Below is a small trained network, with its code and all its weights. Each question gives an input and a target symbol and asks what happens when units are switched off, that is, made to give their printed mean instead of their output.

import numpy as np


def w(rows, s, z=0):
    codes = np.array(rows[::2]) - 128.0
    scale = np.full(codes.shape[1], s)
    scale[-1] = z or s
    return codes * scale


def norm(h):
    return h / np.sqrt((h * h).mean(-1, keepdims=True) + 1e-5)


def f(y):
    return np.maximum(y, 0)


def softmax(a):
    e = np.exp(a - a.max(-1, keepdims=True))
    return e / e.sum(-1, keepdims=True)


def log_softmax(a):
    a = a - a.max(-1, keepdims=True)
    return a - np.log(np.exp(a).sum(-1, keepdims=True))


def net(x, mask):
    ids = ['αεθμξτφψ'.index(c) for c in x.split()]
    T = len(ids)
    res = E[ids] + P[:T]
    r = norm(res)
    for j in range(2):
        rows = slice(4 * j, 4 * j + 4)
        q, k, v = (r @ M[0][rows].T for M in (Q, K, V))
        z = softmax(np.where(np.tri(T) > 0, q @ k.T / 4**0.5, -1e9)) @ v
        o = O[0][rows]
        res = res + np.where(mask[j], z, o[:, -1]) @ o[:, :-1]
    y = f(norm(res) @ A[0][:, :-1].T + A[0][:, -1])
    res = res + np.where(mask[2:6], y, B[0][:, -1]) @ B[0][:, :-1]
    return log_softmax(norm(res)[-1] @ U[:, :-1].T + U[:, -1])


Q, K, V, O, A, B = {}, {}, {}, {}, {}, {}
E = w([
[239,33,114,124,83,28],'α',
[202,131,111,206,30,132],'ε',
[124,18,153,183,5,131],'θ',
[213,116,112,104,71,40],'μ',
[200,139,72,121,217,34],'ξ',
[95,246,62,197,199,123],'τ',
[1,86,132,125,165,73],'φ',
[137,88,103,188,207,188],'ψ',
],0.0031)
P = w([
[107,144,185,75,164,188],'0',
[163,93,194,175,146,79],'1',
[162,108,194,180,166,100],'2',
[154,117,142,210,111,78],'3',
[143,100,141,197,136,82],'4',
[154,111,110,185,95,70],'5',
[138,106,106,188,115,91],'6',
[142,102,90,153,105,95],'7',
[135,105,79,170,95,81],'8',
[136,92,56,162,97,88],'9',
[127,104,28,151,63,81],'10',
[140,103,33,147,83,74],'11',
[133,104,4,109,69,102],'12',
],0.0043)
Q[0] = w([
[156,131,126,146,124,123],'h1',
[150,91,51,196,132,99],'h1',
[89,155,144,153,129,169],'h1',
[128,189,154,75,74,179],'h1',
[151,162,251,147,195,118],'h2',
[141,108,232,152,164,145],'h2',
[95,106,78,205,132,50],'h2',
[83,113,164,79,172,133],'h2',
],0.012)
K[0] = w([
[169,104,141,146,118,128],'h1',
[101,144,180,44,161,227],'h1',
[117,112,149,89,93,130],'h1',
[119,125,155,182,153,66],'h1',
[124,132,253,122,175,161],'h2',
[148,159,204,108,185,151],'h2',
[122,65,74,195,175,126],'h2',
[194,123,149,103,100,147],'h2',
],0.012)
V[0] = w([
[90,237,105,120,149,154],'h1',
[136,169,99,207,95,203],'h1',
[236,94,126,169,179,156],'h1',
[174,170,132,120,66,72],'h1',
[130,251,114,106,122,76],'h2',
[236,114,150,85,70,107],'h2',
[162,102,76,89,218,55],'h2',
[212,170,88,181,158,209],'h2',
],0.013)
O[0] = w([
[227,56,130,172,155,174,92],'h1',
[107,69,110,248,138,105,2],'h1',
[105,138,66,144,1,111,170],'h1',
[115,149,63,149,163,201,40],'h1',
[177,188,197,163,89,79,34],'h2',
[204,219,72,94,173,143,127],'h2',
[128,145,218,91,159,216,245],'h2',
[202,120,103,63,23,168,148],'h2',
],0.0099,0.0067)
A[0] = w([
[198,63,132,86,216,89,104],'n1',
[178,81,129,138,122,26,2],'n2',
[73,222,117,113,148,173,49],'n3',
[102,151,125,6,124,111,230],'n4',
],0.013,0.00066)
B[0] = w([
[114,207,2,52,71,57,170],'n1',
[134,245,177,193,141,161,154],'n2',
[246,188,129,184,143,81,191],'n3',
[61,22,140,250,162,186,251],'n4',
],0.0083,0.014)
U = w([
[159,196,150,144,188,237,223],'α',
[227,120,73,167,148,97,106],'ε',
[46,202,43,107,104,111,216],'θ',
[152,146,146,30,203,101,167],'μ',
[174,150,250,147,37,117,2],'ξ',
[124,16,162,65,60,201,178],'τ',
[29,89,212,179,238,52,74],'φ',
[109,57,2,163,84,70,56],'ψ',
],0.0047,0.0011)

Each question gives the input, a string of symbols that net reads in full, and the target symbol t.
The units are the heads (4 rows each of Q, K, V and O) and the neurons (one row each of A and B). Each row of codes is followed by its name. A weight is (code - 128) times the scale printed after its matrix; where a second scale follows, it is the last column's (O, A, B and U).
mask holds one flag per unit, heads first, then neurons. A switched-off unit (its flag False) gives its mean, the last column of its rows in O or B, instead of its output. The means were averaged over made-up inputs and are rounded, as every weight is.
A unit's drop is (log p(t) with every unit on - log p(t) with that unit switched off) / (log p(t) with every unit on - log p(t) with every unit switched off).
The circuit of an input: a set's keep is (log p(t) with only the set's units on - log p(t) with every unit switched off) / (log p(t) with every unit on - log p(t) with every unit switched off). Starting from all 6 units, units are removed one at a time, each time the one whose removal leaves the highest keep (on an exact tie, the one counted first), for as long as the keep stays at least 0.8.
circuit, biggest first: the units of the circuit, biggest drop first
top k neurons: the k neurons with the biggest drops, biggest first
heads that matter: for each layer, one digit per head in row order, 1 if its drop is at least 0.15 and else 0, layers parted by /
drop of u: that unit's drop, to one decimal
input θ φ φ ε τ, target φ: circuit, biggest first => (h2)
input α ε τ α θ α μ φ θ ε ε, target θ: heads that matter => 10
input ξ α α ψ, target τ: heads that matter => 00
input ψ τ τ ξ θ, target ξ: heads that matter => 10
input ψ τ θ τ ε θ μ φ ψ α, target ξ: circuit, biggest first => (h1, n2)
input μ μ α θ θ φ θ α α ε μ, target α: circuit, biggest first => (h1, n1)
input ψ α θ α α τ θ μ, target ξ: circuit, biggest first => (h1, n2, n4)
input τ ε φ α θ μ, target ε: circuit, biggest first => (h1, n1)
input τ μ ψ θ φ α μ θ ε ψ ξ μ θ, target ε: top 2 neurons => (n1, n4)
input ε θ τ θ μ θ, target ψ: top 2 neurons => (n4, n3)
input ψ φ ε α α ε τ α τ ε, target ξ: heads that matter => 00
input τ θ θ ψ τ θ θ ε, target ε: heads that matter => 10
input ε φ ξ ξ α ξ α α α, target α: heads that matter => 01
input ε ψ ξ μ ψ ε α, target ψ: circuit, biggest first => (h1)
input μ α ψ α α ξ θ, target α: heads that matter => 11
input ψ ξ τ ξ ε θ α ξ φ τ, target ξ: heads that matter => 10
input α θ α ψ, target θ: drop of h1 => 1.0
input ψ α α τ ψ τ α ε ξ α α, target ξ: drop of n2 => 0.1
input φ α α τ ε ε α φ ε, target φ: drop of h2 => 0.9
input φ ξ ψ μ φ ε α φ ξ θ α ξ α, target μ: top neuron => (n1)
input ψ ε θ φ α μ μ ε θ ξ ψ ξ, target ξ: top 2 neurons => (n2, n4)
input ψ τ φ ε θ θ θ α τ τ, target ξ: top 2 neurons => (n4, n2)
